Here is a tiny trained network, its code and every weight. The questions are about switching its units off for an input and a class, where a switched-off unit gives its printed mean instead of its output.

import numpy as np


def w(rows, s, z=0):
    codes = np.array(rows[::2]) - 128.0
    scale = np.full(codes.shape[1], s)
    scale[-1] = z or s
    return codes * scale


def f(y):
    return y / 2 * (1 + np.tanh(0.7978845608 * (y + 0.044715 * y**3)))


def log_softmax(a):
    a = a - a.max(-1, keepdims=True)
    return a - np.log(np.exp(a).sum(-1, keepdims=True))


def net(x, mask):
    res = np.array(x, float).reshape(1, 5) / 4 @ E
    y = f(res @ A[0][:, :-1].T + A[0][:, -1])
    res = res + np.where(mask, y, B[0][:, -1]) @ B[0][:, :-1]
    return log_softmax(res[-1] @ U[:, :-1].T + U[:, -1])


A, B = {}, {}
E = w([
[127,223,186,79,118],'x0',
[47,118,90,106,6],'x1',
[21,75,173,151,165],'x2',
[133,125,131,119,132],'x3',
[119,132,124,149,120],'x4',
],0.012)
A[0] = w([
[95,60,105,107,94,7],'n1',
[162,170,132,96,24,87],'n2',
[189,200,168,187,242,135],'n3',
[173,30,46,142,91,68],'n4',
[128,59,170,199,250,129],'n5',
[241,122,55,148,91,132],'n6',
[186,179,143,167,188,18],'n7',
[18,120,182,105,156,118],'n8',
[202,137,70,123,111,29],'n9',
],0.014,0.011)
B[0] = w([
[204,131,186,176,242,151],'n1',
[97,175,40,25,138,189],'n2',
[136,22,214,202,70,251],'n3',
[129,88,246,150,46,185],'n4',
[119,225,3,86,240,243],'n5',
[119,68,237,166,111,208],'n6',
[105,173,158,49,40,171],'n7',
[179,72,209,175,70,212],'n8',
[111,164,48,154,204,156],'n9',
],0.013,0.016)
U = w([
[160,39,203,245,173,252],'0',
[118,60,213,118,2,132],'1',
[78,215,20,82,233,7],'2',
],0.0073,0.0033)

Each question gives the input, the list of numbers given to net, and the class t.
The units are the neurons (one row each of A and B). Each row of codes is followed by its name. A weight is (code - 128) times the scale printed after its matrix; where a second scale follows, it is the last column's (A, B and U).
mask holds one flag per neuron, in row order. A switched-off neuron (its flag False) gives its mean, the last column of its row in B, instead of its output. The means were averaged over made-up inputs and are rounded, as every weight is.
A unit's drop is (log p(t) with every unit on - log p(t) with that unit switched off) / (log p(t) with every unit on - log p(t) with every unit switched off).
The circuit of an input: a set's keep is (log p(t) with only the set's units on - log p(t) with every unit switched off) / (log p(t) with every unit on - log p(t) with every unit switched off). Starting from all 9 units, units are removed one at a time, each time the one whose removal leaves the highest keep (on an exact tie, the one counted first), for as long as the keep stays at least 0.8.
units of the circuit, in order: the units of the circuit, biggest drop first
k most important neurons: the k neurons with the biggest drops, biggest first
drop when u is switched off: that unit's drop, to one decimal
input [-2,-1,6,7,8], class 2: units of the circuit, in order : n5
input [8,-8,0,8,-7], class 1: 2 most important neurons : n3; n7
input [6,-7,0,0,-7], class 1: 2 most important neurons : n3; n7
input [7,-8,-1,-7,-7], class 1: 2 most important neurons : n7; n3
input [-1,8,2,3,0], class 0: 2 most important neurons : n1; n7
input [-5,0,5,-7,6], class 2: 2 most important neurons : n5; n3
input [4,-3,-2,8,3], class 1: 2 most important neurons : n5; n7
input [-5,5,5,-5,-7], class 0: drop when n7 is switched off : 0.1
input [7,-7,-6,4,7], class 1: drop when n3 is switched off : 0.0
input [-2,6,7,-8,-1], class 0: drop when n1 is switched off : 1.1
input [-8,-7,3,-7,-6], class 2: drop when n5 is switched off : 2.0
